Below are the code and all the weights of a small trained network. Each question names an input and a target symbol and asks about switching units off, where a switched-off unit gives its printed mean instead of its output.

import numpy as np


def w(rows, s, z=0):
    codes = np.array(rows[::2]) - 128.0
    scale = np.full(codes.shape[1], s)
    scale[-1] = z or s
    return codes * scale


def f(y):
    return np.maximum(y, 0)


def softmax(a):
    e = np.exp(a - a.max(-1, keepdims=True))
    return e / e.sum(-1, keepdims=True)


def log_softmax(a):
    a = a - a.max(-1, keepdims=True)
    return a - np.log(np.exp(a).sum(-1, keepdims=True))


def net(x, mask):
    ids = ['αγεηλπτ'.index(c) for c in x.split()]
    T = len(ids)
    res = E[ids] + P[:T]
    q, k, v = (res @ M[0].T for M in (Q, K, V))
    z = softmax(np.where(np.tri(T) > 0, q @ k.T / 2**0.5, -1e9)) @ v
    res = res + np.where(mask[0], z, O[0][:, -1]) @ O[0][:, :-1]
    y = f(res @ A[0][:, :-1].T + A[0][:, -1])
    res = res + np.where(mask[1:25], y, B[0][:, -1]) @ B[0][:, :-1]
    return log_softmax(res[-1] @ U[:, :-1].T + U[:, -1])


Q, K, V, O, A, B = {}, {}, {}, {}, {}, {}
E = w([
[121,122,86,109],'α',
[107,80,97,81],'γ',
[125,145,99,143],'ε',
[235,154,157,166],'η',
[254,98,165,127],'λ',
[232,115,185,163],'π',
[115,115,127,143],'τ',
],0.023)
P = w([
[164,193,131,101],'0',
[103,147,218,88],'1',
[135,190,142,41],'2',
[107,57,113,198],'3',
[4,125,231,122],'4',
[218,102,11,146],'5',
[149,15,85,184],'6',
[99,176,123,41],'7',
],0.017)
Q[0] = w([
[66,23,176,248],'h1',
[213,108,42,139],'h1',
],0.011)
K[0] = w([
[63,166,253,72],'h1',
[84,31,155,233],'h1',
],0.015)
V[0] = w([
[130,55,113,9],'h1',
[139,60,208,162],'h1',
],0.012)
O[0] = w([
[203,73,149,3,239],'h1',
[122,240,139,31,3],'h1',
],0.011,0.0047)
A[0] = w([
[75,101,156,94,114],'n1',
[136,160,158,109,140],'n2',
[167,156,171,115,29],'n3',
[133,124,108,115,108],'n4',
[95,100,73,134,182],'n5',
[162,149,90,139,150],'n6',
[86,132,129,107,142],'n7',
[122,166,162,105,150],'n8',
[79,147,118,123,193],'n9',
[22,105,61,165,63],'n10',
[158,117,126,125,120],'n11',
[101,149,132,75,117],'n12',
[158,99,106,161,166],'n13',
[157,146,157,125,66],'n14',
[151,156,158,149,83],'n15',
[114,126,177,123,107],'n16',
[129,164,160,106,141],'n17',
[166,140,157,103,139],'n18',
[161,161,160,162,61],'n19',
[128,135,137,166,151],'n20',
[65,124,93,117,249],'n21',
[92,117,110,107,109],'n22',
[7,164,98,126,35],'n23',
[93,141,121,94,143],'n24',
],0.019,0.015)
B[0] = w([
[139,153,101,128,179],'n1',
[155,87,134,107,148],'n2',
[91,156,164,178,141],'n3',
[110,134,128,138,150],'n4',
[123,89,169,164,239],'n5',
[114,90,165,131,186],'n6',
[138,145,134,156,149],'n7',
[167,113,111,90,149],'n8',
[144,204,106,125,170],'n9',
[151,114,24,121,180],'n10',
[96,146,133,110,180],'n11',
[142,150,87,105,158],'n12',
[114,112,144,78,240],'n13',
[83,142,133,177,139],'n14',
[105,55,131,118,138],'n15',
[136,141,99,114,145],'n16',
[152,69,129,99,147],'n17',
[108,124,90,178,185],'n18',
[93,117,135,118,141],'n19',
[169,142,108,101,156],'n20',
[137,180,169,176,249],'n21',
[131,131,124,142,152],'n22',
[3,65,158,71,154],'n23',
[118,161,167,117,154],'n24',
],0.013,0.015)
U = w([
[113,93,203,157,250],'α',
[118,72,1,45,78],'γ',
[158,145,10,206,171],'ε',
[44,146,60,140,18],'η',
[192,200,105,113,65],'λ',
[84,183,144,95,3],'π',
[146,241,187,222,73],'τ',
],0.0062,0.0042)

Each question gives the input, a string of symbols that net reads in full, and the target symbol t.
The units are the heads (2 rows each of Q, K, V and O) and the neurons (one row each of A and B). Each row of codes is followed by its name. A weight is (code - 128) times the scale printed after its matrix; where a second scale follows, it is the last column's (O, A, B and U).
mask holds one flag per unit, heads first, then neurons. A switched-off unit (its flag False) gives its mean, the last column of its rows in O or B, instead of its output. The means were averaged over made-up inputs and are rounded, as every weight is.
A unit's drop is (log p(t) with every unit on - log p(t) with that unit switched off) / (log p(t) with every unit on - log p(t) with every unit switched off).
The circuit of an input: a set's keep is (log p(t) with only the set's units on - log p(t) with every unit switched off) / (log p(t) with every unit on - log p(t) with every unit switched off). Starting from the 12 units with the biggest drops (on a tie, the unit counted first), units are removed one at a time, each time the one whose removal leaves the highest keep (on an exact tie, the one counted first), for as long as the keep stays at least 0.8.
units of the circuit, in order: the units of the circuit, biggest drop first
most important unit: the unit with the biggest drop
top k neurons: the k neurons with the biggest drops, biggest first
drop of u: that unit's drop, to one decimal
input ε α γ η γ α ε, target γ: units of the circuit, in order => [h1]
input α α γ ε γ γ, target ε: top 2 neurons => [n10, n21]
input γ ε ε, target γ: units of the circuit, in order => [h1, n21]
input α ε η α λ η λ, target γ: top 4 neurons => [n21, n17, n8, n5]
input α ε α τ, target ε: units of the circuit, in order => [n10, h1]
input α η α α π α γ, target π: units of the circuit, in order => [h1, n24]
input ε π α γ α π α α, target π: units of the circuit, in order => [n23, h1, n24]
input α π α λ γ ε α ε, target ε: units of the circuit, in order => [h1, n10]
input α α γ α ε ε α α, target ε: units of the circuit, in order => [h1, n10, n21]
input α π ε α π τ, target α: units of the circuit, in order => [n6, n10]
input α α τ ε ε α τ, target ε: units of the circuit, in order => [h1, n10]
input γ γ η α λ α η, target γ: top 4 neurons => [n21, n8, n17, n5]
input α ε γ γ α α γ γ, target α: top 2 neurons => [n5, n10]
input γ ε α λ η γ τ, target η: most important unit => n23
input α γ α η η γ, target η: units of the circuit, in order => [h1, n23]
input α α γ ε α η, target α: top 2 neurons => [n6, n10]
input α γ α γ, target γ: top 2 neurons => [n12, n21]
input λ α λ, target γ: top 4 neurons => [n21, n8, n17, n5]
input γ α η, target α: top 2 neurons => [n3, n10]
input η λ γ α τ ε, target α: most important unit => n6
input γ γ ε α, target γ: top 2 neurons => [n21, n12]
input τ γ γ γ γ, target γ: drop of h1 => 1.8
input π α ε ε γ τ π α, target τ: drop of n7 => 0.0
input γ ε π α α γ, target α: drop of n5 => 0.1
